[[ 3.01 -1.89 -2.49 -0.01]
 [-0.29 -3.34  3.03  0.18]
 [ 3.33 -1.94 -1.73  3.35]
 [-4.68  3.20 -0.77 -0.64]
 [ 1.01  5.29 -2.94 -0.29]
 [ 5.86  4.20 -0.86  1.02]
 [-0.38 -1.59  3.71  1.01]
 [ 2.69 -1.68  4.11  1.08]
 [ 1.24  1.61 -1.20 -0.97]
 [ 3.27 -2.97  0.94  2.36]
 [ 2.39 -2.06 -2.37  0.99]
 [-1.32 -1.55 -4.01  0.39]]
->
[[-1.32 -1.55 -4.01  0.39]
 [ 2.39 -2.06 -2.37  0.99]
 [ 3.27 -2.97  0.94  2.36]
 [ 1.24  1.61 -1.20 -0.97]
 [ 2.69 -1.68  4.11  1.08]
 [-0.38 -1.59  3.71  1.01]
 [ 5.86  4.20 -0.86  1.02]
 [ 1.01  5.29 -2.94 -0.29]
 [-4.68  3.20 -0.77 -0.64]
 [ 3.33 -1.94 -1.73  3.35]
 [-0.29 -3.34  3.03  0.18]
 [ 3.01 -1.89 -2.49 -0.01]]

[[ 1.97 -1.14 -1.40 -4.56  1.23  1.60  2.07]
 [ 3.35 -0.68  1.59 -4.07 -4.74 -1.54 -0.21]
 [ 2.12 -1.36 -1.24 -4.52  1.03  1.98  1.92]
 [ 3.26 -0.95  2.03 -4.62 -3.46 -1.58 -1.31]
 [ 3.69 -4.21  2.04 -2.69 -4.10  2.39 -0.87]
 [ 3.32 -0.92  1.99 -4.57 -3.73 -1.56 -1.13]
 [ 3.29 -0.47  1.45 -3.84 -4.80 -1.44  0.05]
 [ 3.28 -0.91  1.94 -4.74 -3.11 -1.56 -1.51]
 [ 2.99  0.56 -0.12 -3.37 -4.87 -1.15  0.99]
 [ 3.34 -0.87  1.87 -4.34 -4.18 -1.54 -0.73]
 [ 2.44  1.53 -1.48 -4.23 -1.49 -0.76 -0.63]
 [ 3.36 -0.78  1.79 -4.16 -4.50 -1.58 -0.51]]
->
[[ 3.36 -0.78  1.79 -4.16 -4.50 -1.58 -0.51]
 [ 2.44  1.53 -1.48 -4.23 -1.49 -0.76 -0.63]
 [ 3.34 -0.87  1.87 -4.34 -4.18 -1.54 -0.73]
 [ 2.99  0.56 -0.12 -3.37 -4.87 -1.15  0.99]
 [ 3.28 -0.91  1.94 -4.74 -3.11 -1.56 -1.51]
 [ 3.29 -0.47  1.45 -3.84 -4.80 -1.44  0.05]
 [ 3.32 -0.92  1.99 -4.57 -3.73 -1.56 -1.13]
 [ 3.69 -4.21  2.04 -2.69 -4.10  2.39 -0.87]
 [ 3.26 -0.95  2.03 -4.62 -3.46 -1.58 -1.31]
 [ 2.12 -1.36 -1.24 -4.52  1.03  1.98  1.92]
 [ 3.35 -0.68  1.59 -4.07 -4.74 -1.54 -0.21]
 [ 1.97 -1.14 -1.40 -4.56  1.23  1.60  2.07]]

[[ 2.69  1.81  2.01 -4.77 -1.92 -5.71]
 [ 0.57 -3.84 -3.63  0.16  1.75 -0.70]]
->
[[ 0.57 -3.84 -3.63  0.16  1.75 -0.70]
 [ 2.69  1.81  2.01 -4.77 -1.92 -5.71]]

[[ 3.76  4.59  2.38  1.78]
 [ 1.25  1.78  3.58  3.58]
 [ 2.25  2.25  0.19 -0.25]
 [-0.63 -1.02 -0.85 -0.81]
 [-2.62 -1.47  2.33  2.87]
 [ 3.80  3.71 -1.71 -2.54]
 [ 3.36  2.14 -5.66 -6.28]]
->
[[ 3.36  2.14 -5.66 -6.28]
 [ 3.80  3.71 -1.71 -2.54]
 [-2.62 -1.47  2.33  2.87]
 [-0.63 -1.02 -0.85 -0.81]
 [ 2.25  2.25  0.19 -0.25]
 [ 1.25  1.78  3.58  3.58]
 [ 3.76  4.59  2.38  1.78]]

[[ 0.40  4.46 -1.43  2.06  4.53 -3.31]
 [ 1.30 -3.79  1.28 -3.30 -0.63  2.41]
 [ 1.67 -2.27 -2.22 -2.24  2.01 -1.16]
 [ 1.84  0.96  3.64 -2.09  3.84  1.89]
 [ 0.73  1.50 -1.71  0.36  2.97 -2.24]
 [ 0.56 -3.29 -4.87 -1.14 -0.53 -2.43]
 [ 0.60 -2.47 -5.28 -0.64  0.20 -3.15]
 [ 0.19  5.11 -0.17  2.29  4.43 -2.56]
 [-0.10  5.10  4.78  1.54  2.93  1.43]
 [ 0.42  1.62  3.75 -0.40  1.45  2.09]
 [ 0.00  5.39  0.56  2.46  4.15 -2.12]]
->
[[ 0.00  5.39  0.56  2.46  4.15 -2.12]
 [ 0.42  1.62  3.75 -0.40  1.45  2.09]
 [-0.10  5.10  4.78  1.54  2.93  1.43]
 [ 0.19  5.11 -0.17  2.29  4.43 -2.56]
 [ 0.60 -2.47 -5.28 -0.64  0.20 -3.15]
 [ 0.56 -3.29 -4.87 -1.14 -0.53 -2.43]
 [ 0.73  1.50 -1.71  0.36  2.97 -2.24]
 [ 1.84  0.96  3.64 -2.09  3.84  1.89]
 [ 1.67 -2.27 -2.22 -2.24  2.01 -1.16]
 [ 1.30 -3.79  1.28 -3.30 -0.63  2.41]
 [ 0.40  4.46 -1.43  2.06  4.53 -3.31]]

[[-0.99 -1.83 -3.72  2.15  2.29  2.41]
 [ 1.68 -1.51 -3.52  0.84 -0.49  3.87]
 [ 3.76  2.69 -0.79  0.21 -3.25 -1.03]
 [ 0.29  0.22 -6.22 -1.43 -2.37 -3.88]]
->
[[ 0.29  0.22 -6.22 -1.43 -2.37 -3.88]
 [ 3.76  2.69 -0.79  0.21 -3.25 -1.03]
 [ 1.68 -1.51 -3.52  0.84 -0.49  3.87]
 [-0.99 -1.83 -3.72  2.15  2.29  2.41]]

[[-3.75 -0.23  3.49  3.32]
 [-3.15  3.78  2.92 -3.94]
 [-2.53  1.25  0.78 -2.36]
 [-0.15  2.46 -3.95  4.12]
 [ 5.63 -3.51 -3.73  5.51]
 [ 1.98 -2.57  3.10 -3.41]
 [-3.24  1.06  3.77  0.62]
 [-0.20  4.81 -5.92  2.99]
 [ 2.50  3.97 -2.47 -3.97]
 [ 0.29 -0.11 -0.12  0.27]
 [-5.99  6.28  0.11 -6.48]
 [ 0.52 -2.71  1.18  2.00]]
->
[[ 0.52 -2.71  1.18  2.00]
 [-5.99  6.28  0.11 -6.48]
 [ 0.29 -0.11 -0.12  0.27]
 [ 2.50  3.97 -2.47 -3.97]
 [-0.20  4.81 -5.92  2.99]
 [-3.24  1.06  3.77  0.62]
 [ 1.98 -2.57  3.10 -3.41]
 [ 5.63 -3.51 -3.73  5.51]
 [-0.15  2.46 -3.95  4.12]
 [-2.53  1.25  0.78 -2.36]
 [-3.15  3.78  2.92 -3.94]
 [-3.75 -0.23  3.49  3.32]]

[[ 1.47  1.27  1.14 -0.74 -1.68 -1.14 -1.06 -0.14]
 [ 2.38 -0.36 -2.50  4.47 -1.99  0.36  1.82 -2.78]
 [ 2.42 -2.36 -0.83  1.75  3.47 -1.74  1.78  0.49]
 [ 2.53 -1.65 -1.04  1.74  3.21 -2.05  2.19 -0.43]
 [-3.72 -2.95 -1.00  0.36  0.31  1.31  1.33  3.63]
 [ 2.23  1.07 -0.72  3.41  2.12 -2.11  2.83 -1.24]
 [-0.76  1.73  0.09 -4.83 -0.05  0.58 -3.53  0.62]
 [ 2.51 -1.81 -1.00  1.70  3.28 -2.02  2.11 -0.21]
 [-2.85  0.32 -1.02 -1.48  0.53  4.98 -0.13  2.89]]
->
[[-2.85  0.32 -1.02 -1.48  0.53  4.98 -0.13  2.89]
 [ 2.51 -1.81 -1.00  1.70  3.28 -2.02  2.11 -0.21]
 [-0.76  1.73  0.09 -4.83 -0.05  0.58 -3.53  0.62]
 [ 2.23  1.07 -0.72  3.41  2.12 -2.11  2.83 -1.24]
 [-3.72 -2.95 -1.00  0.36  0.31  1.31  1.33  3.63]
 [ 2.53 -1.65 -1.04  1.74  3.21 -2.05  2.19 -0.43]
 [ 2.42 -2.36 -0.83  1.75  3.47 -1.74  1.78  0.49]
 [ 2.38 -0.36 -2.50  4.47 -1.99  0.36  1.82 -2.78]
 [ 1.47  1.27  1.14 -0.74 -1.68 -1.14 -1.06 -0.14]]
---
[[ 0.71  0.15  0.54  0.97 -0.71]
 [-0.58 -1.02  0.33  0.02  3.25]
 [ 0.81 -1.15  0.55 -0.21  5.67]]
->
[ 0.71 -1.02  0.55]

[[ 0.23  0.15]
 [ 6.53  2.03]
 [-1.23 -1.13]]
->
[0.23 2.03]

[[ 5.21  0.58 -1.25  0.17 -0.18]
 [ 2.07  4.68  3.71 -1.89 -2.93]]
->
[5.21 4.68]

[[ 0.06 -0.20  0.11 -0.37 -0.16]
 [ 0.01 -0.08 -0.09 -0.38 -0.32]
 [ 0.48 -4.26  4.29 -4.81  3.64]
 [ 0.16  0.02 -0.08 -0.25 -0.11]
 [ 3.65  0.21 -1.92 -1.06  0.47]]
->
[ 0.06 -0.08  4.29 -0.25  0.47]

[[-0.39 -4.83]
 [ 1.60 -4.60]]
->
[-0.39 -4.60]

[[ 0.57 -4.35 -2.19  3.69  3.32]
 [ 2.69  4.30  1.94 -1.02 -1.10]
 [ 0.90 -4.12 -1.44  4.77  3.73]]
->
[ 0.57  4.30 -1.44]

[[ 3.91 -0.82  5.00 -0.55  1.31]
 [ 4.08 -0.74  4.68 -2.12  0.42]]
->
[ 3.91 -0.74]

[[-4.20 -3.56  0.85  2.32]
 [ 0.63 -4.82 -5.05  2.97]]
->
[-4.20 -4.82]

[[ 1.80  3.45 -4.07  6.09  1.52]
 [-0.08  3.84  4.98 -2.66 -0.53]]
->
[1.80 3.84]
